Below is a small trained network, with its code and all its weights. Each question gives an input and a target symbol and asks what happens when units are switched off, that is, made to give their printed mean instead of their output.

import numpy as np


def w(rows, s, z=0):
    codes = np.array(rows[::2]) - 128.0
    scale = np.full(codes.shape[1], s)
    scale[-1] = z or s
    return codes * scale


def f(y):
    return y / 2 * (1 + np.tanh(0.7978845608 * (y + 0.044715 * y**3)))


def softmax(a):
    e = np.exp(a - a.max(-1, keepdims=True))
    return e / e.sum(-1, keepdims=True)


def log_softmax(a):
    a = a - a.max(-1, keepdims=True)
    return a - np.log(np.exp(a).sum(-1, keepdims=True))


def net(x, mask):
    ids = ['βγμσφψ'.index(c) for c in x.split()]
    T = len(ids)
    res = E[ids] + P[:T]
    r = res
    for j in range(3):
        rows = slice(2 * j, 2 * j + 2)
        q, k, v = (r @ M[0][rows].T for M in (Q, K, V))
        z = softmax(np.where(np.tri(T) > 0, q @ k.T / 2**0.5, -1e9)) @ v
        o = O[0][rows]
        res = res + np.where(mask[j], z, o[:, -1]) @ o[:, :-1]
    y = f(res @ A[0][:, :-1].T + A[0][:, -1])
    res = res + np.where(mask[3:11], y, B[0][:, -1]) @ B[0][:, :-1]
    return log_softmax(res[-1] @ U[:, :-1].T + U[:, -1])


Q, K, V, O, A, B = {}, {}, {}, {}, {}, {}
E = w([
[190,106,128,146,90,64],'β',
[130,163,252,188,155,106],'γ',
[63,130,117,157,144,6],'μ',
[184,78,145,217,110,164],'σ',
[208,88,186,70,115,126],'φ',
[112,78,226,69,177,164],'ψ',
],0.013)
P = w([
[137,167,149,121,108,53],'0',
[173,109,135,138,151,124],'1',
[80,77,165,177,113,106],'2',
[127,93,163,167,126,121],'3',
[97,132,137,98,69,178],'4',
[171,156,102,110,248,160],'5',
[129,126,140,154,137,158],'6',
[139,125,144,142,156,139],'7',
[112,102,205,134,73,161],'8',
[103,105,137,159,117,130],'9',
[90,106,145,156,120,129],'10',
[123,95,135,167,156,116],'11',
],0.016)
Q[0] = w([
[114,148,57,110,118,158],'h1',
[131,173,140,128,131,162],'h1',
[166,178,76,94,149,133],'h2',
[95,167,66,87,101,178],'h2',
[80,107,186,129,7,124],'h3',
[88,199,69,84,72,191],'h3',
],0.014)
K[0] = w([
[132,133,68,108,126,131],'h1',
[167,127,102,154,98,132],'h1',
[103,42,134,131,129,162],'h2',
[168,8,69,96,132,165],'h2',
[197,220,104,123,194,130],'h3',
[110,63,51,112,208,148],'h3',
],0.013)
V[0] = w([
[106,138,180,131,128,128],'h1',
[152,188,172,132,136,132],'h1',
[125,150,45,122,83,113],'h2',
[67,135,180,150,193,168],'h2',
[40,187,108,203,135,79],'h3',
[114,170,138,11,136,69],'h3',
],0.012)
O[0] = w([
[84,143,117,161,140,144,252],'h1',
[5,89,105,229,114,147,180],'h1',
[187,117,123,91,107,73,40],'h2',
[6,144,90,158,71,173,119],'h2',
[121,25,123,87,60,99,245],'h3',
[127,79,41,103,211,184,225],'h3',
],0.012,0.0046)
A[0] = w([
[182,90,81,55,138,101,53],'n1',
[149,133,130,95,119,154,141],'n2',
[105,107,51,149,206,189,240],'n3',
[189,140,113,103,227,89,112],'n4',
[156,170,110,88,153,136,115],'n5',
[175,254,110,128,206,125,2],'n6',
[91,122,198,125,195,150,169],'n7',
[201,125,111,125,115,86,98],'n8',
],0.0089,0.0043)
B[0] = w([
[79,157,96,93,146,171,181],'n1',
[111,73,110,97,70,158,126],'n2',
[143,156,69,72,53,101,246],'n3',
[107,108,171,153,171,175,171],'n4',
[117,113,98,174,116,172,129],'n5',
[208,1,141,170,163,124,156],'n6',
[199,146,85,153,98,87,199],'n7',
[73,160,181,111,91,174,148],'n8',
],0.0087,0.012)
U = w([
[203,90,65,176,193,151,102],'β',
[146,29,80,50,46,138,165],'γ',
[253,74,187,117,14,5,153],'μ',
[62,160,190,132,247,253,171],'σ',
[182,223,22,68,106,161,146],'φ',
[86,123,113,146,130,213,4],'ψ',
],0.0035,0.0033)

Each question gives the input, a string of symbols that net reads in full, and the target symbol t.
The units are the heads (2 rows each of Q, K, V and O) and the neurons (one row each of A and B). Each row of codes is followed by its name. A weight is (code - 128) times the scale printed after its matrix; where a second scale follows, it is the last column's (O, A, B and U).
mask holds one flag per unit, heads first, then neurons. A switched-off unit (its flag False) gives its mean, the last column of its rows in O or B, instead of its output. The means were averaged over made-up inputs and are rounded, as every weight is.
A unit's drop is (log p(t) with every unit on - log p(t) with that unit switched off) / (log p(t) with every unit on - log p(t) with every unit switched off).
The circuit of an input: a set's keep is (log p(t) with only the set's units on - log p(t) with every unit switched off) / (log p(t) with every unit on - log p(t) with every unit switched off). Starting from all 11 units, units are removed one at a time, each time the one whose removal leaves the highest keep (on an exact tie, the one counted first), for as long as the keep stays at least 0.8.
circuit, biggest first: the units of the circuit, biggest drop first
unit that matters most: the unit with the biggest drop
k most important neurons: the k neurons with the biggest drops, biggest first
which heads matter: for each layer, one digit per head in row order, 1 if its drop is at least 0.15 and else 0, layers parted by /
input φ μ μ φ σ φ μ φ γ, target φ: circuit, biggest first : [n3, h3, n7]
input ψ σ σ ψ, target φ: circuit, biggest first : [h3, n3, h2, n7]
input μ φ μ φ μ β, target γ: which heads matter : 001
input φ φ φ, target β: circuit, biggest first : [h3, h2, n6]
input φ φ β γ μ σ ψ σ β ψ, target φ: circuit, biggest first : [h3, n3, n7, n6]
input ψ μ μ σ μ γ γ φ σ, target ψ: unit that matters most : h2
input β μ μ μ σ φ, target γ: circuit, biggest first : [h3, n1]
input μ μ β φ μ φ ψ μ ψ, target β: circuit, biggest first : [h3, n6, n7]
input ψ β σ γ, target ψ: circuit, biggest first : [h2, n7]
input σ μ μ γ β φ μ ψ γ μ γ γ, target ψ: circuit, biggest first : [h2, h1, n7]
input β μ σ σ φ σ, target μ: which heads matter : 001
input σ μ φ ψ φ φ σ φ β, target β: circuit, biggest first : [h3, n6]
input σ μ σ, target μ: circuit, biggest first : [h3, h2]
input ψ σ β μ β, target μ: circuit, biggest first : [h3]
input φ σ σ ψ φ ψ μ φ γ β, target φ: 3 most important neurons : [n3, n6, n4]
input σ φ μ μ, target μ: which heads matter : 101
input μ μ σ φ β ψ φ β, target σ: 2 most important neurons : [n3, n7]
input β β μ σ μ φ β β ψ φ, target σ: 2 most important neurons : [n4, n3]
input φ φ β, target β: 2 most important neurons : [n6, n4]
input φ σ γ φ φ σ μ β μ φ, target φ: most important neuron : [n3]
input φ ψ σ, target β: 2 most important neurons : [n6, n4]
input β ψ σ μ σ μ μ ψ, target μ: 2 most important neurons : [n7, n1]
